Here is a tiny trained network, its code and every weight. The questions are about switching its units off for an input and a class, where a switched-off unit gives its printed mean instead of its output.

import numpy as np


def w(rows, s, z=0):
    codes = np.array(rows[::2]) - 128.0
    scale = np.full(codes.shape[1], s)
    scale[-1] = z or s
    return codes * scale


def f(y):
    return np.maximum(y, 0)


def log_softmax(a):
    a = a - a.max(-1, keepdims=True)
    return a - np.log(np.exp(a).sum(-1, keepdims=True))


def net(x, mask):
    res = np.array(x, float).reshape(1, 8) / 4 @ E
    y = f(res @ A[0][:, :-1].T + A[0][:, -1])
    res = res + np.where(mask, y, B[0][:, -1]) @ B[0][:, :-1]
    return log_softmax(res[-1] @ U[:, :-1].T + U[:, -1])


A, B = {}, {}
E = w([
[137,122,114,137,151,126,135,134,135,140,143],'x0',
[133,111,137,126,119,148,128,146,123,157,110],'x1',
[95,183,92,101,188,107,64,227,64,146,136],'x2',
[103,144,119,242,158,244,132,112,73,86,146],'x3',
[147,88,120,137,141,141,123,164,138,153,116],'x4',
[136,154,130,108,124,120,134,99,114,104,156],'x5',
[79,91,97,126,52,134,190,191,140,133,179],'x6',
[139,116,111,128,170,141,165,146,148,145,134],'x7',
],0.011)
A[0] = w([
[115,162,36,102,126,66,144,218,74,120,112,59],'N0',
[129,143,97,45,132,40,125,90,152,182,61,104],'N1',
[130,94,92,54,101,80,145,131,184,126,118,72],'N2',
[117,119,83,51,138,88,99,135,139,130,116,2],'N3',
[140,76,145,79,124,30,74,128,134,159,108,109],'N4',
[142,174,176,92,204,128,74,102,132,113,78,51],'N5',
[178,40,189,159,78,83,216,56,186,112,123,32],'N6',
[34,67,82,99,63,101,172,170,148,115,179,109],'N7',
[254,125,111,140,184,68,74,95,175,129,45,102],'N8',
],0.0084,0.0046)
B[0] = w([
[75,116,98,81,119,80,107,122,125,167,176,236],'N0',
[96,108,59,161,191,170,167,143,100,56,101,255],'N1',
[132,130,123,159,174,219,147,108,76,93,109,209],'N2',
[115,57,124,114,129,144,136,92,124,100,154,183],'N3',
[71,127,139,177,100,157,137,143,97,135,132,240],'N4',
[183,103,92,104,96,85,117,114,127,145,83,223],'N5',
[60,59,165,73,135,119,54,134,148,170,200,250],'N6',
[176,249,70,102,63,139,166,108,135,156,94,236],'N7',
[148,204,76,104,74,133,155,107,159,163,135,250],'N8',
],0.011,0.0087)
U = w([
[142,154,100,188,163,253,156,138,59,56,161,9],'0',
[238,208,113,50,48,96,200,134,165,175,88,121],'1',
[70,88,159,1,182,23,36,189,110,177,193,3],'2',
[143,177,129,100,138,139,159,158,127,124,132,231],'3',
],0.0073,0.0057)

Each question gives the input, the list of numbers given to net, and the class t.
The units are the neurons (one row each of A and B). Each row of codes is followed by its name. A weight is (code - 128) times the scale printed after its matrix; where a second scale follows, it is the last column's (A, B and U).
mask holds one flag per neuron, in row order. A switched-off neuron (its flag False) gives its mean, the last column of its row in B, instead of its output. The means were averaged over made-up inputs and are rounded, as every weight is.
A unit's drop is (log p(t) with every unit on - log p(t) with that unit switched off) / (log p(t) with every unit on - log p(t) with every unit switched off).
The circuit of an input: a set's keep is (log p(t) with only the set's units on - log p(t) with every unit switched off) / (log p(t) with every unit on - log p(t) with every unit switched off). Starting from all 9 units, units are removed one at a time, each time the one whose removal leaves the highest keep (on an exact tie, the one counted first), for as long as the keep stays at least 0.8.
circuit, biggest first: the units of the circuit, biggest drop first
unit that matters most: the unit with the biggest drop
k most important neurons: the k neurons with the biggest drops, biggest first
drop when u is switched off: that unit's drop, to one decimal
input [4,6,3,0,-1,-4,3,2], class 1: circuit, biggest first : (N6; N1)
input [-2,-6,-6,-8,-4,-2,-8,6], class 0: unit that matters most : N1
input [-7,3,3,-8,5,-7,-7,-3], class 0: 3 most important neurons : (N1; N4; N2)
input [4,5,-3,-6,4,5,-6,-8], class 0: 2 most important neurons : (N1; N4)
input [-4,-8,7,-7,8,-5,1,8], class 3: 3 most important neurons : (N0; N6; N2)
input [-7,7,-3,7,2,6,8,5], class 1: circuit, biggest first : (N7; N1)
input [-6,-3,-7,-8,5,2,0,8], class 0: 2 most important neurons : (N2; N1)
input [8,0,-5,-6,7,6,-4,1], class 3: 2 most important neurons : (N8; N6)
input [6,8,-7,0,-7,0,6,-7], class 2: 2 most important neurons : (N6; N8)
input [-7,-1,-4,6,7,0,1,0], class 3: 3 most important neurons : (N1; N2; N4)
input [7,4,7,-7,-5,-1,4,-8], class 0: circuit, biggest first : (N1; N2)
input [8,-7,-4,-1,-3,7,-2,2], class 2: 2 most important neurons : (N6; N7)
input [5,-4,3,-6,-6,1,5,2], class 0: 2 most important neurons : (N2; N1)
input [1,-5,-3,1,3,0,-5,7], class 1: unit that matters most : N8
input [6,-8,5,-7,1,1,7,5], class 0: 2 most important neurons : (N2; N1)
input [3,3,6,4,6,2,8,5], class 1: 3 most important neurons : (N7; N6; N1)
input [-5,-7,7,-8,3,5,-6,-1], class 0: 2 most important neurons : (N1; N4)
input [7,1,-8,3,-2,0,-2,-8], class 2: drop when N6 is switched off : 0.5
input [6,-4,-8,-4,-2,-4,7,-1], class 2: drop when N2 is switched off : -0.1
input [3,-6,2,2,-5,8,-6,2], class 1: drop when N1 is switched off : 0.1
input [-6,6,4,-5,-7,2,3,-2], class 3: unit that matters most : N0
